Below is a small trained network, with its code and all its weights. Each question gives an input and a target symbol and asks what happens when units are switched off, that is, made to give their printed mean instead of their output.

import numpy as np


def w(rows, s, z=0):
    codes = np.array(rows[::2]) - 128.0
    scale = np.full(codes.shape[1], s)
    scale[-1] = z or s
    return codes * scale


def f(y):
    return np.maximum(y, 0)


def softmax(a):
    e = np.exp(a - a.max(-1, keepdims=True))
    return e / e.sum(-1, keepdims=True)


def log_softmax(a):
    a = a - a.max(-1, keepdims=True)
    return a - np.log(np.exp(a).sum(-1, keepdims=True))


def net(x, mask):
    ids = ['ΣΦΨαβδθω'.index(c) for c in x.split()]
    T = len(ids)
    res = E[ids] + P[:T]
    q, k, v = (res @ M[0].T for M in (Q, K, V))
    z = softmax(np.where(np.tri(T) > 0, q @ k.T / 2**0.5, -1e9)) @ v
    res = res + np.where(mask[0], z, O[0][:, -1]) @ O[0][:, :-1]
    y = f(res @ A[0][:, :-1].T + A[0][:, -1])
    res = res + np.where(mask[1:13], y, B[0][:, -1]) @ B[0][:, :-1]
    return log_softmax(res[-1] @ U[:, :-1].T + U[:, -1])


Q, K, V, O, A, B = {}, {}, {}, {}, {}, {}
E = w([
[98,141,125,111,105],'Σ',
[109,73,76,163,148],'Φ',
[95,95,96,122,102],'Ψ',
[64,105,1,93,105],'α',
[124,105,98,159,95],'β',
[102,232,46,154,91],'δ',
[141,36,157,184,114],'θ',
[139,160,201,139,102],'ω',
],0.02)
P = w([
[90,161,159,171,242],'0',
[195,156,132,97,124],'1',
[81,155,153,186,202],'2',
[184,154,122,105,80],'3',
[62,150,154,196,167],'4',
[175,141,115,120,59],'5',
[46,142,157,208,139],'6',
[172,128,109,139,36],'7',
[21,154,176,207,95],'8',
[152,132,103,117,10],'9',
[19,159,173,217,101],'10',
],0.011)
Q[0] = w([
[2,134,197,155,159],'head 1',
[102,122,64,182,96],'head 1',
],0.013)
K[0] = w([
[103,157,68,122,139],'head 1',
[78,118,79,198,6],'head 1',
],0.013)
V[0] = w([
[135,1,171,159,113],'head 1',
[162,130,167,247,94],'head 1',
],0.0097)
O[0] = w([
[109,15,178,76,245,127],'head 1',
[215,225,73,79,235,251],'head 1',
],0.011,0.0022)
A[0] = w([
[146,245,102,144,180,140],'neuron 1',
[46,135,110,207,121,149],'neuron 2',
[208,115,127,41,129,158],'neuron 3',
[135,138,199,192,125,140],'neuron 4',
[121,138,127,74,140,254],'neuron 5',
[201,142,174,71,80,134],'neuron 6',
[119,146,76,132,121,117],'neuron 7',
[154,144,43,128,91,139],'neuron 8',
[163,158,131,122,37,100],'neuron 9',
[248,170,70,57,79,163],'neuron 10',
[166,90,104,56,121,95],'neuron 11',
[121,76,148,56,118,188],'neuron 12',
],0.012,0.0097)
B[0] = w([
[199,124,126,121,57,203],'neuron 1',
[84,160,112,82,161,250],'neuron 2',
[126,205,176,197,115,183],'neuron 3',
[111,145,197,122,129,164],'neuron 4',
[203,85,75,143,54,190],'neuron 5',
[7,150,65,201,155,139],'neuron 6',
[156,191,128,160,117,172],'neuron 7',
[62,104,197,162,169,208],'neuron 8',
[164,95,76,135,141,198],'neuron 9',
[112,93,165,105,231,201],'neuron 10',
[187,139,197,126,105,161],'neuron 11',
[96,79,151,132,66,174],'neuron 12',
],0.012,0.016)
U = w([
[82,152,158,104,160,129],'Σ',
[161,115,60,176,98,138],'Φ',
[139,134,126,104,83,254],'Ψ',
[116,79,99,131,100,134],'α',
[121,95,182,127,208,30],'β',
[136,113,87,115,253,185],'δ',
[174,138,187,113,100,78],'θ',
[132,161,137,208,141,141],'ω',
],0.014,0.0024)

Each question gives the input, a string of symbols that net reads in full, and the target symbol t.
The units are the heads (2 rows each of Q, K, V and O) and the neurons (one row each of A and B). Each row of codes is followed by its name. A weight is (code - 128) times the scale printed after its matrix; where a second scale follows, it is the last column's (O, A, B and U).
mask holds one flag per unit, heads first, then neurons. A switched-off unit (its flag False) gives its mean, the last column of its rows in O or B, instead of its output. The means were averaged over made-up inputs and are rounded, as every weight is.
A unit's drop is (log p(t) with every unit on - log p(t) with that unit switched off) / (log p(t) with every unit on - log p(t) with every unit switched off).
The circuit of an input: a set's keep is (log p(t) with only the set's units on - log p(t) with every unit switched off) / (log p(t) with every unit on - log p(t) with every unit switched off). Starting from the 12 units with the biggest drops (on a tie, the unit counted first), units are removed one at a time, each time the one whose removal leaves the highest keep (on an exact tie, the one counted first), for as long as the keep stays at least 0.8.
units of the circuit, in order: the units of the circuit, biggest drop first
most important unit: the unit with the biggest drop
top k neurons: the k neurons with the biggest drops, biggest first
input β Ψ θ Ψ Φ Φ ω Ψ Φ Φ Φ, target δ: units of the circuit, in order => [head 1; neuron 8]
input β ω θ β θ α β θ Ψ δ, target θ: top 3 neurons => [neuron 1; neuron 2; neuron 5]
input ω θ ω θ δ θ Φ α, target θ: units of the circuit, in order => [head 1; neuron 11; neuron 5; neuron 3]
input α δ ω θ Σ Ψ Φ Φ δ α, target δ: units of the circuit, in order => [neuron 10]
input δ θ Φ Φ β α Σ, target Σ: units of the circuit, in order => [head 1; neuron 2; neuron 5]
input Φ α Φ β Φ β Φ Φ, target β: units of the circuit, in order => [neuron 9; head 1]
input Φ β Σ α, target β: top 2 neurons => [neuron 8; neuron 10]
input θ Φ Φ Φ ω, target θ: units of the circuit, in order => [neuron 8; neuron 4]
input Φ α θ Φ Σ δ α Φ Φ, target Σ: units of the circuit, in order => [neuron 2; head 1; neuron 5]
input α Φ Φ Σ, target Φ: top 4 neurons => [neuron 2; neuron 8; neuron 5; neuron 4]
input θ α δ β Φ α, target β: units of the circuit, in order => [neuron 8; neuron 10]
input Φ Φ ω, target θ: units of the circuit, in order => [neuron 8; neuron 2; neuron 4]
input Ψ θ Φ Ψ, target θ: top 4 neurons => [neuron 11; neuron 3; neuron 9; neuron 2]
input Φ Φ Σ, target Ψ: most important unit => neuron 10
input Φ Φ α α, target α: units of the circuit, in order => [head 1; neuron 3]
input α Φ β α Φ Φ, target α: top 2 neurons => [neuron 10; neuron 3]
input Φ ω ω Φ ω ω, target ω: top 2 neurons => [neuron 6; neuron 3]
input Φ Ψ Φ α θ, target Σ: top 2 neurons => [neuron 2; neuron 4]
input Φ ω δ θ θ, target ω: top 2 neurons => [neuron 8; neuron 1]
input θ Φ Φ Φ Φ Φ θ Φ, target θ: most important unit => head 1
input β Φ Φ δ, target δ: top 3 neurons => [neuron 10; neuron 9; neuron 8]
input Ψ δ θ α ω Φ Ψ, target Σ: top 4 neurons => [neuron 2; neuron 5; neuron 1; neuron 4]
input θ Φ α, target Σ: top 2 neurons => [neuron 2; neuron 5]
input ω Φ β, target Φ: top 3 neurons => [neuron 10; neuron 8; neuron 2]
